cols: C M A J F X N D Y Z
[124  59 119 140 117 131 141 167 162 135] : fevab
[127 146  96 180 119 144 165 151 138 167] : vogos
[127  87 154  74 127 103  88 112 128  77] : Suk
[125  58 148  82 125 111  98 130 140  92] : vudat
[131 202 124 121 132 121 116  89  92 123] : Bama
[125  56 142  88 127 117 103 134 138 108] : Fimuk
[125 103 102 171 116 141 161 166 154 158] : bota
[128 175  96 175 123 144 159 134 121 170] : sor
[130 207 115 137 130 128 129  97  95 136] : pepep
[126  77 153  74 127 106  90 117 130  82] : mar
[129 142 148  75 134 107  86  87 100  89] : Sisuv
[125  54 147  87 123 111 101 136 146  91] : boba
Bama | [131 202 124 121 132 121 116  89  92 123]
col: [ 96 154 148 124] | A

cols: P U S H L W
[ 63 126 182 145 191 131] = gar
[202 153  83 138 114 137] = gozi
[ 63 126 182 145 191 125] = nof
gar | [ 63 126 182 145 191 131]
col: [131 137] | W

cols: R B G K Q V
[ 63  67  90 118 135 132] -> pelum
[138 151 151 134 106  86] -> rom
[ 71  63  78 109 135 144] -> sop
[196  67  90 118 135 132] -> Ged
[ 83  93 109 116 106  85] -> Topok
[139 160 183 188 170 140] -> fuzi
[134 132 148 173 187 180] -> keben
[111  85  66  66  88 115] -> gisa
col: [135 106 135 135] | Q
col: [138  71 196  83 139 134] | R
col: [196  83 139] | R
Topok | [ 83  93 109 116 106  85]

cols: pima tib Bikav vir zis Kel
[136 173 139 165 162 108] = Nesad
[128 168 124 132 137 118] = fesim
[128 168 124 132 137 115] = Nofal
[115 148 122 108 133 128] = Dilu
[ 90 145 146  80 114  42] = vari
[120 125 124 124 113 140] = tife
Nofal | [128 168 124 132 137 115]
Nesad | [136 173 139 165 162 108]

cols: Mag gom femo bubid Vakeg sela
[140 122 111 138 112 113] = tez
[145  99 126  94 113 126] = Desob
[125 129 134 128 124 118] = ledu
[120 190 131  93 140 116] = zenu
[126 106 113 113 132 127] = Biti
[135 164 128 160 148 132] = Vilu
[156 133 143 118 131 104] = Zur
[140 106 113 113 132 127] = Rebe
[141 152 120 154 143 126] = Tosup
[134 121 126 165 137 133] = Rati
[120 108 132 160 138 127] = Vimos
[128 161 133 151  97 139] = Didi
col: [122  99 129 190 106 164 133 106 152 121] | gom
col: [126 135 156 140 141 134 120] | Mag
col: [135 156] | Mag
col: [131 132] | Vakeg
Rebe | [140 106 113 113 132 127]

cols: selos vanaf Lavu favu
[197 127 103 192] : fasa
[189 155 100 189] : Bozul
[182 141 108 180] : Fil
[159 108 200 164] : mosi
[121  93 109 157] : ravet
[174 111 128 179] : vunu
[189 155 113 171] : Zap
[123 209  85 154] : zopug
[123 199  85 154] : Siduv
fasa | [197 127 103 192]
Bozul | [189 155 100 189]
vunu | [174 111 128 179]
col: [182 159 121 174 189 123] | selos

cols: Fonel zuden zaduz Rusa nosup Pogor Vifor deve
[124 135 126 113 154 133 120 107]  Vuzo
[109  99 142  75 113 154 138 120]  bukip
[137 103 135 170 165 133 111 132]  ropa
[142 146 141 175 117 132 127 155]  mebir
[129 121 141 116  83 136 138 135]  Vul
[121 124 124 179 128  89 135 140]  ribeb
[137 103 135 170 165 133 130 132]  nozub
col: [155 135 140] | deve
Vul | [129 121 141 116  83 136 138 135]
ribeb | [121 124 124 179 128  89 135 140]
ropa | [137 103 135 170 165 133 111 132]

cols: Nator Kis dop vaku suba kuli dutef Zumu liguz kof
[119 142 155 147  61  89  84  86 154 119]  netok
[140 140 149 151  88 171  49 154 108 121]  ziku
[110 178 138 144 114 175  71 180 106 131]  solir
[137 144 147 150  92 173  50 160 106 124]  Vidif
[ 70 212 132 136 118 127 110 161 130 137]  desu
[ 70 203 137 136 100  92 119 126 150 133]  soz
[ 78 208 132 137 121 142 102 173 122 135]  mogu
ziku | [140 140 149 151  88 171  49 154 108 121]
col: [151 144 150 136 136 137] | vaku

cols: telo Nam Teg savav nav Kuva Taboz
[205 125 119 128  83 132  73] = Des
[205 125 119 128  83 139  73] = fur
[205 125 119  94 144 106 127] = kuluv
kuluv | [205 125 119  94 144 106 127]
q: [205 125 119  94 144 106 127] | kuluv
col: [128  94] | savav
col: [132 139] | Kuva
col: [83 83] | nav
fur | [205 125 119 128  83 139  73]

cols: dosub Nemud reluz fus vinu
[123 168 182  96 172] : rof
[ 87 139 173 114 201] : Fen
[ 87 139 173 114 137] : Dit
[140 141  93 124 108] : Lov
Lov | [140 141  93 124 108]
Fen | [ 87 139 173 114 201]
col: [182 173] | reluz

cols: rup nomar vuki zumag sed Podiz Buba Fevo rakof
[147 116 167  99  93 135 128 186 116] = gefi
[106  95 180 137 154 120 163 120  74] = vik
[153  86  45 160 133 108 173 134 127] = losun
[ 92 145 179 172 216  72 100 110 138] = sope
[ 90 125 111 120 159  70 136 141  97] = ledom
[164 127 109 135 131 163 127 102 100] = buk
[150 139 177 148 142  92 117 138 147] = poper
[114 152 185 189 116 208 127 102 100] = manuk
[105 135 126  99 159 112  90 162 145] = Bifa
[153  86  45 160 133 108 173  95 112] = Kodi
[167 114 138 152 112  50 114 170 146] = Sise
col: [ 99 137 160 172 120 135 148 189] | zumag
ledom | [ 90 125 111 120 159  70 136 141  97]
col: [92 90] | rup
col: [173 114] | Buba
col: [133 112] | sed

cols: Nop pazi rilo kubo gabi
[ 90 161 157 150 217] = guri
[136 199 193 164 136] = Sofi
[ 67  82 117  61 118] = Tebun
Tebun | [ 67  82 117  61 118]
col: [136  67] | Nop
guri | [ 90 161 157 150 217]
col: [136 118] | gabi

cols: Div pif gugat pupus gozu mog Gofut nok vizi
[130 130 134 122 125 129 119 109 134] : Bir
[130 139 114 121 128 121 143 118 133] : dufez
[ 99 198 115 178  98 100  75 162 131] : busa
dufez | [130 139 114 121 128 121 143 118 133]
col: [121 178] | pupus

cols: biko zovuk zuban goduz madak duz ripib fafos Mupu Vebal
[175 109  86 152 133 108 124 116 140 150]  Sus
[104 165 134  62  78 126 147 100 118 117]  Lofi
[119 130 159 183 157 204 159 138 121  82]  Riput
[175 140 108 106  73 119 167  51 107 139]  Misu
[114  64 113 104 137  75 149  84  58 109]  Salip
[105 115  86 109  82  59 136 107 142 126]  zadug
[118 157 147 163 164  90 128 180 158 143]  Panug
[141  64 138  58 101 121 136 152 100 114]  movev
[123 191 123 109 197 137 114 108 193 150]  tun
[125 129 103  46 129  97 160 104 180 141]  muza
[ 70 139  77  73 104 100 118 141 110 109]  melo
[144 115 103 130  49 127 129  90  79 129]  Bod
Riput | [119 130 159 183 157 204 159 138 121  82]

cols: pekis fisod tibat suzo
[ 62  84  82 129] : kodir
[ 82  74 193 178] : beb
[108 121  84 101] : vedi
[ 67 166  48 123] : rilab
[ 72  77  81 118] : rik
[ 60  70 175 161] : rak
col: [121 166] | fisod
vedi | [108 121  84 101]
kodir | [ 62  84  82 129]
beb | [ 82  74 193 178]
col: [101 123 118] | suzo
rilab | [ 67 166  48 123]
col: [ 62  82 108  67] | pekis

cols: Lufal naveb gat vuli Sute
[ 92 162 166 101 135] = Kefo
[111  93 123 174 116] = rodin
[122 157 128 101 103] = zuf
[ 85  84 130 139 112] = Fif
[146 157 161  91 168] = nem
[109 109 144 117 138] = gis
[151 136 119 148 137] = Fusub
[123 129 111  95 122] = Zodud
[100 150 124 128  51] = bibo
[ 72 142 126  92  48] = gemu
[114 131 174 151 128] = guko
[ 85  95 171 172 172] = ral
col: [ 85 146 109 151 123 100  72 114] | Lufal
col: [136 129] | naveb

cols: Gug zug menug Dek vituf moda nuzo
[128 178 111 139 128  78  67] : zutiv
[130 127 144 128 108 128 171] : sasi
[135 127  86 134 182 170 137] : ronet
[130 127 144 128 108 128 192] : lele
[143 114 143 139 128 155 190] : sefo
[128 128 123 128  70 168 138] : mezag
[124 178 111 128 101  78  66] : Sifid
col: [ 86 144 143 123] | menug
col: [128 108 182 108] | vituf
lele | [130 127 144 128 108 128 192]
col: [128 139] | Dek
Sifid | [124 178 111 128 101  78  66]
col: [128 139 128 128] | Dek
ronet | [135 127  86 134 182 170 137]

cols: sokil Ravez difo ses vobu
[162  89 143 116 140] : nafi
[136 117 128 184 107] : noku
[141 109 115 146 100] : zaku
[194 115 130 134 131] : Mik
[134 109 116 106 107] : rufaz
[ 93 156 144 108 136] : vav
col: [109 115] | Ravez
col: [128 115 130 116] | difo

cols: Nimi Biru gazal varum kopo gikam
[103  95 146 163 101  68] : Dinut
[106 124 102 125 165 170] : Ref
[127 129  63 105 102  96] : sika
[132 190 194 128 154  78] : zuba
zuba | [132 190 194 128 154  78]
col: [102  63] | gazal
col: [165 102 154] | kopo
Dinut | [103  95 146 163 101  68]
Ref | [106 124 102 125 165 170]

cols: nevim kabid tukor zetus
[ 62 174 117 141] : vaz
[185 110 151 178] : mesu
[ 62 105  71 149] : zeli
[131 105  71 149] : vitik
col: [149 149] | zetus
col: [178 149] | zetus
col: [151  71] | tukor

cols: nal maro labe Nev
[128 152 104 141] : Zolep
[182 152 213  98] : geba
[139 209 144 177] : vezo
[198  57 213 120] : vev
[177  64 143 103] : keko
[140  71 168 137] : sikik
[178 143 165 120] : bave
[129  86 135 139] : velin
[138 137 173 114] : nesor
[163 119 148  64] : tet
tet | [163 119 148  64]
keko | [177  64 143 103]
bave | [178 143 165 120]
vev | [198  57 213 120]
vezo | [139 209 144 177]

cols: kubil Nabe rilol nur pomi
[ 87 149 110 136  50] = kop
[ 87 149 177 136  50] = mev
[133 112 177 110 131] = Neb
[107 121  68 132 161] = tozak
[140 153 108 140 120] = dase
kop | [ 87 149 110 136  50]
dase | [140 153 108 140 120]
col: [136 136] | nur
col: [ 50  50 131] | pomi

cols: ner daru losu Kov
[144 112 141 140] = Luv
[162 157 139 180] = zava
[ 52  97 136  59] = fivep
[158 109 183 146] = Tanob
[165 140 164 133] = Takod
[156 100 123 127] = Tute
[162 141 139 180] = Gaseb
[160 107 137 175] = pator
[ 99 141  87 153] = Lom
[ 52 179 136  59] = Ropu
[105 133  63 153] = sov
zava | [162 157 139 180]
Gaseb | [162 141 139 180]

cols: fegi Pige giruz pob nubek lep Kika belo
[126 126 134 128 143 114 111 117]  sef
[124 136 130 150 167 194 188 162]  pake
[112 118 110 125 144 160 162 144]  fizu
fizu | [112 118 110 125 144 160 162 144]
col: [167 144] | nubek

cols: kaz tuz kole pofo Lifu dagig lutu
[ 61 112 197 125 136 166 159] = rabo
[106 169 151 132 200 203 156] = Dapi
[ 63 128 193 124 155 179 164] = tezo
[163 132  92 171 167 149 147] = mopi
[ 59 119 202 121 133 173 158] = nidi
[148 152  60 143 200 151 197] = pim
[124 151 148 128 174 185 124] = fut
fut | [124 151 148 128 174 185 124]
tezo | [ 63 128 193 124 155 179 164]
col: [159 156 164 147] | lutu
col: [125 132 124 171 121] | pofo
col: [169 128 132] | tuz

cols: vune Dede kadav kuz
[171 115 154 159] : mapum
[109 152 102 150] : gozo
[150 117 161  64] : kudaz
[145  98 147 128] : Goze
[108 110 141 132] : nozaf
[ 64 101 105 130] : sufif
[ 64 101 128 120] : Repog
[158 155 160 102] : ralav
kudaz | [150 117 161  64]
col: [147 141] | kadav
col: [152 117  98] | Dede
gozo | [109 152 102 150]
col: [150 145] | vune

cols: saru Vil sur dup
[126 128  67 142]  Dum
[ 77 130 138 160]  Nizum
[127 116 127 131]  didek
[130 105 134 118]  Vubi
[104 169 130 124]  Lig
[138 177  62 163]  zitu
[118 168 117 138]  Beni
[128 137 121  96]  Leb
didek | [127 116 127 131]
col: [177 168] | Vil
col: [127 134 130  62] | sur

cols: Zal suno zem Mif kazop por Seb Kega denu
[124  64 100  60 102  96 128 113 167]  Gifef
[196 150 173 140 128 163 113 137 128]  bizu
[128 149 143 139  74 120 206  52 153]  Pasa
Gifef | [124  64 100  60 102  96 128 113 167]
bizu | [196 150 173 140 128 163 113 137 128]
col: [102 128] | kazop
Pasa | [128 149 143 139  74 120 206  52 153]

cols: gafi kon perum zolud
[ 78 132 132 129] -> mafo
[204 121 112 106] -> Duti
[125 145 112 101] -> fitav
[ 96 134 146 134] -> zosi
[156 136 115  88] -> veti
[128 140  71 106] -> tizat
[161 130 136 109] -> tilur
[166 129  90 112] -> bor
col: [121 145 134] | kon
col: [101 134  88 106] | zolud
col: [132 112 112 146 115] | perum
tilur | [161 130 136 109]
bor | [166 129  90 112]

cols: kabe fufet Guf zomek
[141 130 181 173] -> Dinov
[168 119 105 118] -> Vedu
[185 119 105 118] -> posi
col: [181 105] | Guf
col: [173 118] | zomek

cols: puv Rulil doga damo baki
[ 88 144  65 139 118]  gof
[154 112 132 139 108]  turug
[127 146 156 151 109]  lon
col: [118 108] | baki
gof | [ 88 144  65 139 118]
turug | [154 112 132 139 108]
col: [112 146] | Rulil

cols: viril Lek paz mumi
[115 129 128 126] -> dubab
[163 171  66 152] -> sakeg
[108 153 126 149] -> kemif
sakeg | [163 171  66 152]
kemif | [108 153 126 149]
dubab | [115 129 128 126]
col: [ 66 126] | paz

cols: som nad niba Zadol
[ 85 194  73 112] : kamu
[167 175 123  62] : Dor
[ 85 131 210 139] : Zuno
kamu | [ 85 194  73 112]
col: [194 175] | nad
Zuno | [ 85 131 210 139]
col: [123 210] | niba
col: [ 73 123] | niba

cols: Moko Filos ribas Bunes Pizum Pido kosug rep
[125  87 151 166  88 132  77  87] : fik
[113 150 156  99 113 125  78 185] : Pap
[125  87 151 166  88 161  55  73] : getis
[140 100  75 154 177 142  84 101] : bagus
col: [ 88 177] | Pizum
Pap | [113 150 156  99 113 125  78 185]
col: [ 88 113  88] | Pizum
col: [161 142] | Pido
col: [132 125 161] | Pido

cols: Lem zez vokad laron vovom
[ 86 160 147  43 127]  remif
[113 121 204  57 168]  bizil
[163 151  93 159  54]  rig
[191 115  59 195  40]  Bak
[131 193  62 156 165]  Lemeg
remif | [ 86 160 147  43 127]
rig | [163 151  93 159  54]
col: [93 59 62] | vokad
Lemeg | [131 193  62 156 165]
col: [ 86 113] | Lem
col: [93 59] | vokad

cols: Sesa takik giges lusis tibe Dol tefe Nef Nug
[ 73 110  94 146 130 143 125  79  97] -> Rida
[105 148  82  91 143 112 142 136 129] -> Zado
[106 177  76  78 110  41 138 163 172] -> nani
[114  71 110 127 209 166  93  97 128] -> rete
[105 148  82  91 143 112 142 136 161] -> zever
[125  91 138 140 192 193 145  99  64] -> rul
[152  91 202 189 131 174 129 108  85] -> notaz
rete | [114  71 110 127 209 166  93  97 128]
col: [136  99 108] | Nef
col: [ 97 129 172 128 161] | Nug
notaz | [152  91 202 189 131 174 129 108  85]
col: [ 91  78 127  91 140 189] | lusis

cols: kene lemu puvo viso tida kupun Silu pupur Mele bimug
[ 75 129 152 144 155  85 124 122 120 169] = fegu
[123 125  60 117 122 142 118 153 157 119] = faz
[ 93 121  77 137 180  95 131  96 108 149] = Fevil
[ 74 136 116 145 158 177 142 136 105  77] = lus
[214 125 179 166 152 139 126 141  84 138] = pufi
col: [122 153  96 136] | pupur
fegu | [ 75 129 152 144 155  85 124 122 120 169]
pufi | [214 125 179 166 152 139 126 141  84 138]
col: [169 119] | bimug

cols: voguk loba suzit gagur Dopov nule Ziri
[175 182 160 121 122  68  77] -> Rap
[ 69  74  67  94  78 145 143] -> fupar
[ 95  94 111 118 117 166 159] -> laz
[123 170 152  62  77 148 150] -> sofu
[111 153 151  91  82 120 102] -> Mano
[101  42  49 195 159  63  49] -> vem
col: [120  63] | nule
fupar | [ 69  74  67  94  78 145 143]
Rap | [175 182 160 121 122  68  77]
col: [ 67 111] | suzit
Mano | [111 153 151  91  82 120 102]

cols: mapu nizun danaf pas Tatop Koren tezed Tumu Mun beluz
[153 159 134  90 165 154 170 155 162 158] -> Lil
[115 161 112 110 116 100 137 140 144 154] -> Gezat
[140 173 123  88 151 138 169 150 114  80] -> zar
[153 159 134  90 165 154 170 144 102  61] -> zul
zul | [153 159 134  90 165 154 170 144 102  61]
col: [140 150 144] | Tumu
Gezat | [115 161 112 110 116 100 137 140 144 154]
col: [169 170] | tezed

cols: finus sunek tage Taz gusud Las bar kebe gev
[117 155 120 100 117 130 202 137  82]  Zel
[183 129 138 152 120 112 158 134 190]  Zufu
[ 85 147 139 127 152 121 115 115 130]  fifab
[124 102 118 125 138 120 182 123 119]  bivo
[124 101 111 129 138 126 170 122 121]  saten
[156 134 129  85 140 132 165 131 137]  Zuzi
[ 94 132 133  93 158 128 139 117 111]  Garom
[142 123 112 144 128 141  89 126 152]  vofir
[ 91 147 115 127 144 128 164 118 117]  pimu
[150 147 140 140  99 122 133 142 129]  Feb
vofir | [142 123 112 144 128 141  89 126 152]
col: [120 138 139 118 111 129 133] | tage
bivo | [124 102 118 125 138 120 182 123 119]
col: [126 118] | kebe
col: [152 117 129] | gev
col: [165 139  89 164] | bar

cols: sak Musis gevob revul
[168 141 147 152] -> sesef
[ 50 188  90  86] -> fek
[ 71  72 122  65] -> febim
[50 85 90 86] -> sovo
col: [168  50  71] | sak
col: [122  90] | gevob
febim | [ 71  72 122  65]
col: [188  72  85] | Musis
sovo | [50 85 90 86]

cols: Vufim rin lumil kopa
[183 150 101  51] -> Zor
[150 123 131 137] -> Vazol
[118 132 136 132] -> gakev
Zor | [183 150 101  51]
Vazol | [150 123 131 137]
col: [183 150] | Vufim
gakev | [118 132 136 132]

